Below is a small trained network, with its code and all its weights. Each question gives an input and a target symbol and asks what happens when units are switched off, that is, made to give their printed mean instead of their output.

import numpy as np


def w(rows, s, z=0):
    codes = np.array(rows[::2]) - 128.0
    scale = np.full(codes.shape[1], s)
    scale[-1] = z or s
    return codes * scale


def f(y):
    return y / 2 * (1 + np.tanh(0.7978845608 * (y + 0.044715 * y**3)))


def softmax(a):
    e = np.exp(a - a.max(-1, keepdims=True))
    return e / e.sum(-1, keepdims=True)


def log_softmax(a):
    a = a - a.max(-1, keepdims=True)
    return a - np.log(np.exp(a).sum(-1, keepdims=True))


def net(x, mask):
    ids = ['αβγδζθλξπσω'.index(c) for c in x.split()]
    T = len(ids)
    res = E[ids] + P[:T]
    u = 0
    for l in range(2):
        r = res
        for j in range(2):
            rows = slice(2 * j, 2 * j + 2)
            q, k, v = (r @ M[l][rows].T for M in (Q, K, V))
            z = softmax(np.where(np.tri(T) > 0, q @ k.T / 2**0.5, -1e9)) @ v
            o = O[l][rows]
            res = res + np.where(mask[u + j], z, o[:, -1]) @ o[:, :-1]
        u += 2
        y = f(res @ A[l][:, :-1].T + A[l][:, -1])
        res = res + np.where(mask[u : u + 4], y, B[l][:, -1]) @ B[l][:, :-1]
        u += 4
    return log_softmax(res[-1] @ U[:, :-1].T + U[:, -1])


Q, K, V, O, A, B = {}, {}, {}, {}, {}, {}
E = w([
[153,139,198,133,146],'α',
[160,155,103,173,93],'β',
[109,144,163,168,97],'γ',
[158,42,100,173,61],'δ',
[151,121,169,165,104],'ζ',
[184,159,134,145,143],'θ',
[108,175,195,141,144],'λ',
[155,213,154,143,162],'ξ',
[70,107,86,9,32],'π',
[131,82,133,181,63],'σ',
[97,101,118,191,50],'ω',
],0.015)
P = w([
[139,130,126,113,149],'0',
[178,134,194,100,87],'1',
[151,147,114,79,88],'2',
[105,130,32,113,189],'3',
[104,61,166,152,224],'4',
[160,67,251,117,135],'5',
[206,179,63,137,77],'6',
],0.012)
Q[0] = w([
[180,113,223,105,53],'L0H1',
[93,63,175,254,222],'L0H1',
[69,106,132,117,111],'L0H2',
[133,143,147,154,115],'L0H2',
],0.025)
K[0] = w([
[54,96,55,128,212],'L0H1',
[127,151,111,4,48],'L0H1',
[151,162,125,167,112],'L0H2',
[118,107,145,112,113],'L0H2',
],0.027)
V[0] = w([
[161,90,121,68,177],'L0H1',
[250,89,111,52,176],'L0H1',
[138,106,115,103,169],'L0H2',
[133,126,127,174,138],'L0H2',
],0.018)
O[0] = w([
[46,183,139,135,88,81],'L0H1',
[15,254,164,227,58,232],'L0H1',
[52,187,114,148,95,5],'L0H2',
[177,94,123,43,91,157],'L0H2',
],0.0083,0.0024)
A[0] = w([
[78,117,97,44,132,4],'L0N1',
[193,180,90,195,148,83],'L0N2',
[38,76,164,104,200,57],'L0N3',
[65,1,87,157,41,4],'L0N4',
],0.0056,0.0036)
B[0] = w([
[3,210,154,215,120,39],'L0N1',
[117,177,27,157,160,188],'L0N2',
[76,164,66,155,108,75],'L0N3',
[96,189,89,197,61,249],'L0N4',
],0.0054,0.0013)
Q[1] = w([
[136,150,160,101,177],'L1H1',
[90,77,134,180,81],'L1H1',
[66,112,3,176,226],'L1H2',
[191,255,29,13,40],'L1H2',
],0.018)
K[1] = w([
[133,133,150,130,149],'L1H1',
[106,114,136,110,123],'L1H1',
[193,149,192,105,54],'L1H2',
[155,104,162,252,191],'L1H2',
],0.028)
V[1] = w([
[68,133,134,20,120],'L1H1',
[80,124,121,93,170],'L1H1',
[119,227,177,53,254],'L1H2',
[76,64,237,105,125],'L1H2',
],0.016)
O[1] = w([
[170,31,94,157,51,45],'L1H1',
[129,71,98,129,63,11],'L1H1',
[36,45,134,182,255,1],'L1H2',
[116,56,236,121,119,135],'L1H2',
],0.0092,0.0075)
A[1] = w([
[164,35,104,94,92,4],'L1N1',
[81,185,138,169,54,35],'L1N2',
[188,137,142,114,48,42],'L1N3',
[8,86,150,7,115,184],'L1N4',
],0.011,0.0044)
B[1] = w([
[177,230,146,90,247,165],'L1N1',
[159,139,173,28,215,193],'L1N2',
[55,66,64,191,110,251],'L1N3',
[90,139,87,124,48,146],'L1N4',
],0.013,0.024)
U = w([
[169,184,177,164,61,224],'α',
[137,135,116,129,114,112],'β',
[113,21,138,98,127,130],'γ',
[178,134,64,156,147,66],'δ',
[156,131,115,192,58,209],'ζ',
[170,254,114,188,80,120],'θ',
[79,164,184,143,71,170],'λ',
[107,204,140,100,140,2],'ξ',
[94,150,92,52,87,145],'π',
[100,147,94,177,160,54],'σ',
[186,95,131,75,141,127],'ω',
],0.0064,0.0066)

Each question gives the input, a string of symbols that net reads in full, and the target symbol t.
The units are the heads (2 rows each of Q, K, V and O) and the neurons (one row each of A and B). Each row of codes is followed by its name. A weight is (code - 128) times the scale printed after its matrix; where a second scale follows, it is the last column's (O, A, B and U).
mask holds one flag per unit, layer by layer, with each layer's heads first. A switched-off unit (its flag False) gives its mean, the last column of its rows in O or B, instead of its output. The means were averaged over made-up inputs and are rounded, as every weight is.
A unit's drop is (log p(t) with every unit on - log p(t) with that unit switched off) / (log p(t) with every unit on - log p(t) with every unit switched off).
The circuit of an input: a set's keep is (log p(t) with only the set's units on - log p(t) with every unit switched off) / (log p(t) with every unit on - log p(t) with every unit switched off). Starting from all 12 units, units are removed one at a time, each time the one whose removal leaves the highest keep (on an exact tie, the one counted first), for as long as the keep stays at least 0.8.
units of the circuit, in order: the units of the circuit, biggest drop first
most important unit: the unit with the biggest drop
k most important neurons: the k neurons with the biggest drops, biggest first
top k neurons in layer l: the k neurons of layer l with the biggest drops, biggest first
heads that matter: for each layer, one digit per head in row order, 1 if its drop is at least 0.15 and else 0, layers parted by /
input ξ γ α δ α λ, target π: 2 most important neurons : L1N2; L1N3
input γ γ θ, target ω: most important unit : L0H1
input δ α ξ ω δ θ, target δ: heads that matter : 10 / 01
input ξ λ δ σ ξ α, target ζ: units of the circuit, in order : L1H2; L1N2; L1N3; L0H1
input λ γ δ, target γ: heads that matter : 10 / 11
input π λ δ, target δ: units of the circuit, in order : L1N1; L1H1
input δ γ δ δ δ δ ζ, target π: units of the circuit, in order : L1N2; L1H2; L1N3; L0H1
input ζ γ γ λ, target ω: heads that matter : 10 / 00
input γ γ γ α, target ω: units of the circuit, in order : L0H1; L1N3
input δ δ β θ ω ξ ξ, target δ: top 2 neurons in layer 1 : L1N3; L1N1
input γ γ δ ζ π ξ, target λ: top 2 neurons in layer 0 : L0N2; L0N1
input δ σ β ζ, target ζ: units of the circuit, in order : L1H2; L1N2; L0H1; L1N3
input δ γ σ δ ξ, target ζ: top 2 neurons in layer 1 : L1N2; L1N3
input ζ δ α π ξ, target ξ: top 3 neurons in layer 1 : L1N3; L1N2; L1N4
input ω θ δ δ θ δ α, target ξ: units of the circuit, in order : L0H1; L1N2
input λ σ β ξ γ β, target σ: units of the circuit, in order : L1H2
input δ β δ α θ, target π: units of the circuit, in order : L1H2; L1N2; L1N3; L0H1
input σ δ θ, target ζ: units of the circuit, in order : L1H2; L1N3; L1N2; L0H1
input δ ω β γ, target δ: units of the circuit, in order : L0H1; L1H2; L1N3; L1N1
input δ ω β β, target δ: units of the circuit, in order : L0H1; L1N3; L1H2; L1N1
input ξ δ δ, target σ: top neuron in layer 1 : L1N2
input σ δ β, target ζ: top 2 neurons in layer 1 : L1N3; L1N2
input λ δ β σ, target π: top 2 neurons in layer 1 : L1N2; L1N3
input λ δ θ γ γ δ, target ω: units of the circuit, in order : L0H1; L1N1
